Below are the code and all the weights of a small trained network. Each question names an input and a class and asks about switching units off, where a switched-off unit gives its printed mean instead of its output.

import numpy as np


def w(rows, s, z=0):
    codes = np.array(rows[::2]) - 128.0
    scale = np.full(codes.shape[1], s)
    scale[-1] = z or s
    return codes * scale


def norm(h):
    return h / np.sqrt((h * h).mean(-1, keepdims=True) + 1e-5)


def f(y):
    return y / 2 * (1 + np.tanh(0.7978845608 * (y + 0.044715 * y**3)))


def log_softmax(a):
    a = a - a.max(-1, keepdims=True)
    return a - np.log(np.exp(a).sum(-1, keepdims=True))


def net(x, mask):
    res = np.array(x, float).reshape(1, 2) / 4 @ E
    u = 0
    for l in range(4):
        y = f(norm(res) @ A[l][:, :-1].T + A[l][:, -1])
        res = res + np.where(mask[u : u + 3], y, B[l][:, -1]) @ B[l][:, :-1]
        u += 3
    return log_softmax(norm(res)[-1] @ U[:, :-1].T + U[:, -1])


A, B = {}, {}
E = w([
[111,13,173,169,156,119,159],'x0',
[2,141,70,232,39,143,133],'x1',
],0.0072)
A[0] = w([
[128,88,127,45,161,161,229,81],'0.n1',
[16,129,114,205,32,199,151,232],'0.n2',
[187,235,181,119,161,253,84,247],'0.n3',
],0.0066,0.0015)
B[0] = w([
[120,59,125,98,129,105,191,151],'0.n1',
[136,82,46,137,162,248,72,254],'0.n2',
[80,184,155,183,122,95,171,199],'0.n3',
],0.012,0.0084)
A[1] = w([
[118,54,122,115,122,138,135,250],'1.n1',
[115,168,162,74,118,100,66,4],'1.n2',
[168,143,58,82,1,113,49,112],'1.n3',
],0.0073,0.0018)
B[1] = w([
[151,193,41,129,124,152,77,252],'1.n1',
[146,144,195,144,158,65,172,111],'1.n2',
[251,107,103,147,127,165,142,155],'1.n3',
],0.013,0.0033)
A[2] = w([
[119,3,199,238,144,42,182,180],'2.n1',
[115,252,248,81,25,37,241,26],'2.n2',
[185,46,224,57,199,61,127,5],'2.n3',
],0.0053,0.0017)
B[2] = w([
[118,126,97,220,94,137,77,141],'2.n1',
[104,253,135,10,127,182,162,254],'2.n2',
[137,68,76,203,97,90,145,182],'2.n3',
],0.011,0.0056)
A[3] = w([
[118,254,171,133,222,84,155,107],'3.n1',
[75,149,133,14,143,121,79,254],'3.n2',
[65,155,60,203,186,211,48,93],'3.n3',
],0.0074,0.0027)
B[3] = w([
[141,96,130,9,68,135,200,194],'3.n1',
[143,99,144,183,111,70,178,178],'3.n2',
[111,186,171,90,181,152,88,254],'3.n3',
],0.012,0.0091)
U = w([
[118,146,252,165,168,43,97,51],'0',
[209,26,64,177,174,24,147,236],'1',
[134,189,88,118,199,235,20,199],'2',
[149,191,183,41,86,82,235,244],'3',
[132,106,209,149,97,80,87,10],'4',
[153,125,186,177,76,111,109,10],'5',
[135,106,196,157,91,108,113,1],'6',
],0.013,0.0052)

Each question gives the input, the list of numbers given to net, and the class t.
The units are the neurons (one row each of A and B). Each row of codes is followed by its name. A weight is (code - 128) times the scale printed after its matrix; where a second scale follows, it is the last column's (A, B and U).
mask holds one flag per neuron, layer by layer. A switched-off neuron (its flag False) gives its mean, the last column of its row in B, instead of its output. The means were averaged over made-up inputs and are rounded, as every weight is.
A unit's drop is (log p(t) with every unit on - log p(t) with that unit switched off) / (log p(t) with every unit on - log p(t) with every unit switched off).
The circuit of an input: a set's keep is (log p(t) with only the set's units on - log p(t) with every unit switched off) / (log p(t) with every unit on - log p(t) with every unit switched off). Starting from all 12 units, units are removed one at a time, each time the one whose removal leaves the highest keep (on an exact tie, the one counted first), for as long as the keep stays at least 0.8.
circuit, biggest first: the units of the circuit, biggest drop first
k most important neurons: the k neurons with the biggest drops, biggest first
k most important neurons of layer l: the k neurons of layer l with the biggest drops, biggest first
drop when u is switched off: that unit's drop, to one decimal
input [-8,-1], class 3: circuit, biggest first => [0.n2]
input [0,0], class 0: 3 most important neurons => [0.n2, 0.n3, 2.n2]
input [2,-8], class 1: 2 most important neurons => [2.n3, 0.n2]
input [-6,1], class 3: 2 most important neurons of layer 0 => [0.n2, 0.n3]
input [2,-3], class 1: 2 most important neurons => [0.n2, 3.n3]
input [7,-2], class 1: 2 most important neurons => [0.n2, 2.n2]
input [0,-6], class 3: drop when 0.n3 is switched off => 2.0
input [8,-3], class 1: drop when 0.n2 is switched off => 1.0
input [4,-2], class 1: drop when 0.n2 is switched off => 0.9
input [2,-5], class 1: drop when 0.n2 is switched off => 0.7
